Each row, then roughly how far along a hidden order it lies, from 0 to 30:
[ -7 -16  -8   4  -3  14  34   0 -16  13 -15 -33   4  -6  -4   2   6  -1
  -9   3  13 -23  -1  -9   0   0  10  -2   0  -1  -5  25  19  59  -4 -11
  13 -16 -14  -6  -2  -3  -4   8  -2] : 23
[  0  31   8  -2 -28 -16 -21   2   6 -10   6  63  -8   4  -2  15  -1  10
   1   8   7 -13   3  13   3 -15   0 -12  -8  22  15 -77 -12 -42  -1   8
  -1   5  12   3   6   9  -3  -6   7] : 0
[ -7 -22 -11   5   1  18  42  -1 -20  13 -28 -53  11  -9  -4   1   9   2
  -6   6  14 -34  -2 -10   1   0  11  -3   1  -5   0  41  23  79  -4 -13
  13 -15 -15  -6  -6  -3  -2   5  -2] : 26
[ -5   3  -2   1 -15   1   4   1  -9  12  -4  14  -6  -1  -4   8   4  -1
  -8   2  14 -22   3  -2   0  -7  10  -6  -3  12   2 -23   6  25  -4  -2
  11 -11  -6  -4   3   2  -5   7   0] : 14
[ -6   2  -4   3 -18   4  20   0 -24  11 -28 -10   3  -7  -5  11   7   6
  -5   9  17 -35   0  -2   3 -10   9 -12  -3  11   8  -8  15  40  -6  -4
  15 -14  -8  -4  -2   4  -5   3   2] : 16
[ -7 -23 -19  11  -4  19  62  -3 -31   7 -65 -90  27 -18  -4   9  18  18
   4  22  14 -58  -9  -6   6  -7  10 -11   0 -10  19  62  30 110  -7 -24
  24 -25 -13  -6 -14   3  -1  -8   1] : 30
[ -6  -9 -11   8 -11  11  49  -2 -26   8 -41 -48  18 -12  -5  10  13  11
  -3  15  15 -49  -4  -4   5  -9   8 -11  -2   2  11  26  23  76  -6 -15
  21 -21 -12  -4  -8   3  -4   0   1] : 23
[ -6  -1  -1   2 -14   2  12   1 -13  12  -8   4  -2  -3  -4   8   5   0
  -8   3  15 -33   2  -4   1  -7   8  -7  -3  10   2  -9  11  31  -5  -4
  14 -12  -9  -4   1   1  -5   6   0] : 15
[ -4   3   0   2 -17   2  11   1 -13  12  -7   7  -4  -2  -3  10   4   1
  -7   3  13 -32   2  -3   1  -5   7  -7  -2  11   2 -19  10  29  -5  -3
  13 -12  -7  -4   1   2  -5   6   0] : 15
[ -7  -3  -9   7 -14   7  31  -1 -21   9 -37 -34  13 -11  -5  12  12  11
  -1  16  18 -48  -3  -3   4 -10   8 -12  -3   5  14  12  20  69  -7 -10
  22 -20  -9  -5  -5   5  -5  -1   3] : 20
[ -8 -43 -19   9  13  29  56  -1 -28  13 -37 -87  17 -11  -2  -5  11   2
  -3   4   5 -28  -6 -14   2   4  12   3   5 -18   0  91  25 111  -2 -25
  12 -20 -18  -7 -13  -5   2  -4  -6] : 30
[ -5   1   1   3 -20   2   4   1  -9  12  -3  11  -7   0  -4   7   3  -2
 -11   1  16 -27   3  -4   0  -6   7  -5  -3  14   0 -18   7  20  -4  -2
  10  -9  -7  -4   2   2  -4   7   0] : 14
[ -4  12   4   0 -21  -4  -5   1  -5   5   0  35  -7   2  -3  10   1   3
  -6   3  13 -21   3   2   2 -10   5  -9  -5  17   7 -43  -3  -6  -3   2
   7  -6   0  -2   3   6  -4   0   3] : 9
[ -5   7   1   1 -19  -1   0   1  -8  10  -4  20  -6   0  -4   9   3   2
  -7   4  15 -23   2   0   1  -9   6  -8  -4  15   6 -31   4  12  -4   0
  10 -10  -4  -3   2   4  -4   4   1] : 12
[ -7  -8  -7   4 -10   8  29   0 -18  14 -21  -9   4  -6  -5   5   7   2
  -7   7  15 -36   0  -6   1  -4   9  -6  -1  10   1   5  17  52  -5  -8
  15 -17 -12  -5  -2   1  -4   6   0] : 20
[ -3  14   6   0 -21  -5  -9   2  -6   5   5  37 -11   4  -2  10   0   1
  -7   1  12 -14   4   3   1 -10   4  -7  -5  17   4 -45  -5  -1  -3   3
   4  -3   1  -1   5   5  -3   2   3] : 8
[ -2  15   3   1 -23  -5  -4   1  -5   3  -5  30  -6   0  -4  12   4   6
  -5   6  14 -24   2   4   3 -12   4 -11  -5  17  11 -43  -1   2  -4   1
   9  -7   1  -2   2   7  -4  -1   3] : 9
[ -5   2   2   1 -17   1   3   1  -6  10  -3  10  -7   1  -4   9   2   0
 -10   3  13 -23   3  -1   1  -7   6  -7  -3  11   1 -29   2  17  -4   0
   8 -10  -4  -3   3   3  -4   5   1] : 12
[ -7 -27 -15   7   3  23  51  -1 -25  12 -36 -69  15 -10  -3   1  10   4
  -4   9   9 -37  -4 -11   2   0  10  -2   2 -11   3  59  24  89  -4 -20
  15 -20 -17  -6  -8  -2  -1   1  -3] : 29
[ -2  16   6  -1 -22  -8 -13   2   2   2   6  42 -10   3  -2  11   0   3
  -5   3  11 -13   4   5   2 -11   2  -8  -5  18   7 -55  -8 -15  -2   4
   2  -1   5   0   7   6  -3  -1   3] : 6
[ -6  -3  -2   3 -14   4  19   0 -14  12 -14  -7  -1  -4  -5   9   6   2
  -8   4  16 -30   1  -4   1  -7   8  -8  -2   9   3 -10  12  39  -5  -5
  13 -13  -9  -3  -1   1  -5   6   1] : 16
[ -6  -6  -4   3 -11   7  22   0 -14  14 -14 -12   0  -4  -5   5   5  -1
  -9   3  16 -25   1  -6   0  -5   9  -5  -2   7  -1   1  14  49  -5  -6
  14 -13 -10  -5   0   0  -4   8   0] : 18
[ -7 -26 -13   6   1  20  46  -1 -20  14 -31 -63  12  -9  -4  -1   9   1
  -7   5  10 -26  -3 -11   0   1  11  -1   2  -8  -3  57  24  87  -3 -18
  15 -19 -17  -6  -6  -4  -1   4  -3] : 28
[ -7 -13  -6   3  -7  11  30   0 -17  14 -16 -19   1  -4  -4   3   4  -3
 -10   0  13 -25   1  -9   0  -2   9  -3   0   4  -5  11  17  54  -5  -9
  13 -13 -14  -5  -2  -2  -3   9  -2] : 21
[ -3  17   5   0 -24  -8 -12   2  -1   1   5  41 -10   2  -3  12   1   5
  -5   4  10 -16   3   5   2 -11   4  -9  -6  18   8 -54  -7 -11  -2   3
   4  -8   3   0   5   7  -4  -2   4] : 7
[ -6  -9  -4   3 -11   8  18   0 -16  14 -13 -18   0  -5  -5   6   5   0
  -8   1  15 -26   1  -6   0  -3   9  -5  -1   7  -1   4  13  44  -5  -7
  16 -15 -11  -5   0  -1  -4   7  -1] : 19
[ -4  11   2   2 -24  -3   1   1  -9   6 -11  27  -4  -2  -3  11   5   5
  -4   7  15 -25   1   2   3 -12   5 -11  -5  16   8 -36   4  13  -4  -1
  12  -9  -2  -3   2   6  -5   1   3] : 11
[ -7 -17  -7   3  -5  21  30   0 -15  16 -12 -28   3  -4  -5   1   5  -2
 -11   1  16 -26   0 -10  -1   1  10  -1   0   1  -6  21  17  59  -4 -10
  13 -15 -15  -6  -1  -4  -3   9  -3] : 22
[ -3  23   3   1 -30 -12 -12   1  -2  -3  -8  44  -5   0  -3  15   3  12
   0  11  12 -23   1   9   4 -17   3 -14  -7  19  18 -56  -4 -16  -3   2
   7  -5   8   0   3   9  -4  -6   6] : 5
[ -7 -24  -8   3   2  17  32   0 -14  17  -7 -34  -3  -3  -4  -3   3  -7
 -11  -3  11 -14   1  -8  -2   5   8   2   2  -4 -12  30  17  56  -3 -10
   9 -14 -18  -6  -1  -7  -2  12  -5] : 24
[ -1  28   7  -1 -27 -14 -18   2   4  -7   8  58  -9   4  -2  13  -1   7
  -1   6   9  -8   3  11   3 -13   2 -10  -7  20  10 -65 -11 -39  -1   5
  -2   3   9   2   7   8  -3  -5   6] : 2
[ -2  24   5   1 -26 -13 -14   1   0  -3  -1  45  -6   1  -2  15   2  10
  -1   9  12 -19   2   9   3 -16   2 -11  -8  19  15 -59  -8 -19  -3   3
   3  -2   7   1   4   9  -4  -6   6] : 4
[ -7 -29 -13   6   3  22  40  -1 -21  13 -27 -71  11  -8  -3  -1   8  -1
  -8   3   7 -25  -3 -12   0   4  11   1   3  -8  -3  59  25  84  -3 -19
  13 -20 -17  -7  -6  -5   0   4  -4] : 29
[ -4   4   0   2 -18   1   7   1  -8  11  -9  20  -3   0  -4  10   5   3
  -8   6  15 -25   1  -2   2 -10   4  -9  -4  12   7 -23   6  24  -5  -3
  13 -10  -6  -3   1   4  -5   4   2] : 13
[ -8 -17 -11   6  -4  16  41  -1 -21  12 -31 -53  11 -10  -5   4   9   4
  -5   9  13 -37  -3  -8   2  -4  10  -5   0  -2   3  37  23  73  -5 -15
  16 -19 -14  -6  -5   1  -3   3  -1] : 25
[ -8 -15  -6   3  -5  12  30   0 -15  14 -16 -15   3  -5  -4   3   5  -3
 -10   1  14 -23   1  -9   0  -3  11  -2   0   1  -5  20  18  53  -4 -10
  13 -15 -15  -6  -1  -2  -4   9  -2] : 21
[ -7 -18 -11   6  -4  15  40  -1 -20  14 -28 -50   9  -9  -4   3   9   3
  -6   7  14 -32  -3  -8   1  -3  10  -4   1  -1   2  38  22  70  -5 -14
  17 -21 -15  -6  -5  -1  -3   5  -1] : 25
[ -5   9   0   3 -21  -2   5   0 -13   8 -17   8  -2  -3  -4  12   6   6
  -5   8  17 -36   1   1   3 -11   8 -11  -5  15  10 -29   6  25  -5  -3
  16 -11  -4  -3   0   6  -5   1   3] : 12
[ -8 -10 -10   6  -9  11  35  -1 -22  11 -33 -38  11 -10  -5   8  10   7
  -4  11  15 -43  -3  -6   3  -4   9  -8  -1   2   7  23  20  65  -6 -13
  19 -19 -12  -6  -5   1  -4   3   1] : 22
[ -7 -14  -8   5  -7  12  34   0 -18  12 -23 -40   6  -7  -4   5   8   2
  -7   6  13 -29  -1  -8   1  -3   9  -4  -1   0   1  24  19  63  -5 -12
  16 -16 -16  -6  -3  -1  -4   6  -1] : 22
[ -5   4  -2   3 -19   0  11   0 -12  10 -13   2  -1  -2  -4  11   6   5
  -6   7  15 -30   1   0   2 -10   7  -9  -3  13   8 -23   9  27  -5  -4
  15 -11  -5  -3   0   5  -5   3   2] : 14
[ -3  17   5  -1 -22  -9 -10   2   1   3   7  41 -10   3  -3   9   0   2
  -5   2  10 -12   4   4   1 -10   4  -8  -5  18   6 -52  -6 -15  -2   4
   3  -2   1   0   4   5  -3   1   3] : 7
[ -6  -7  -3   3 -12   7  21   0 -15  13 -11  -9   0  -4  -4   5   5   0
  -9   3  14 -26   2  -6   0  -4   9  -5  -2   7  -1   3  13  40  -5  -6
  14 -15 -12  -5   0   0  -5   8  -1] : 18
[ -7 -18 -12   5  -3  15  38  -1 -20  13 -28 -49  10  -8  -4   3   8   2
  -7   6   9 -30  -2  -9   1  -2   9  -4   1  -3   0  31  21  70  -5 -14
  16 -17 -14  -6  -4  -2  -3   6  -2] : 24
[ -7 -22 -10   5   1  18  37   0 -19  14 -20 -48   7  -7  -5   1   7   0
  -8   4  10 -26  -1 -10   0   1   8  -1   1  -5  -2  41  21  72  -4 -14
  14 -19 -17  -6  -4  -4  -2   6  -3] : 26
[ -3  12   3   1 -20  -6  -4   1  -5   5  -4  29  -7   0  -3  12   3   5
  -6   6  13 -24   2   3   2 -11   5  -9  -5  16   9 -43  -1   2  -4   0
   9  -8   1  -2   2   6  -4   1   3] : 9
[ -2  19   5   0 -22  -9  -9   1  -1   0   0  44  -7   2  -3  13   1   5
  -4   4  11 -16   3   6   2  -9   3 -10  -6  18  11 -63  -3 -11  -2   1
   4  -3   4   0   5   7  -3  -3   5] : 6
[  2  41  12  -3 -29 -23 -28   2  11 -15   9  75  -8   4  -2  16  -3  11
   3   9   8  -7   4  16   3 -16  -4 -13  -9  23  16 -88 -17 -62   0  12
   0   9  16   4   9   9  -3  -7   9] : 0
[ -6   3  -3   4 -18   2  19   0 -16   9 -24  -8   2  -6  -5  11   9   7
  -4  11  17 -41   0  -1   3 -10   8 -11  -4  12  11 -15  13  36  -6  -6
  17 -16  -7  -4  -2   5  -5   2   3] : 15
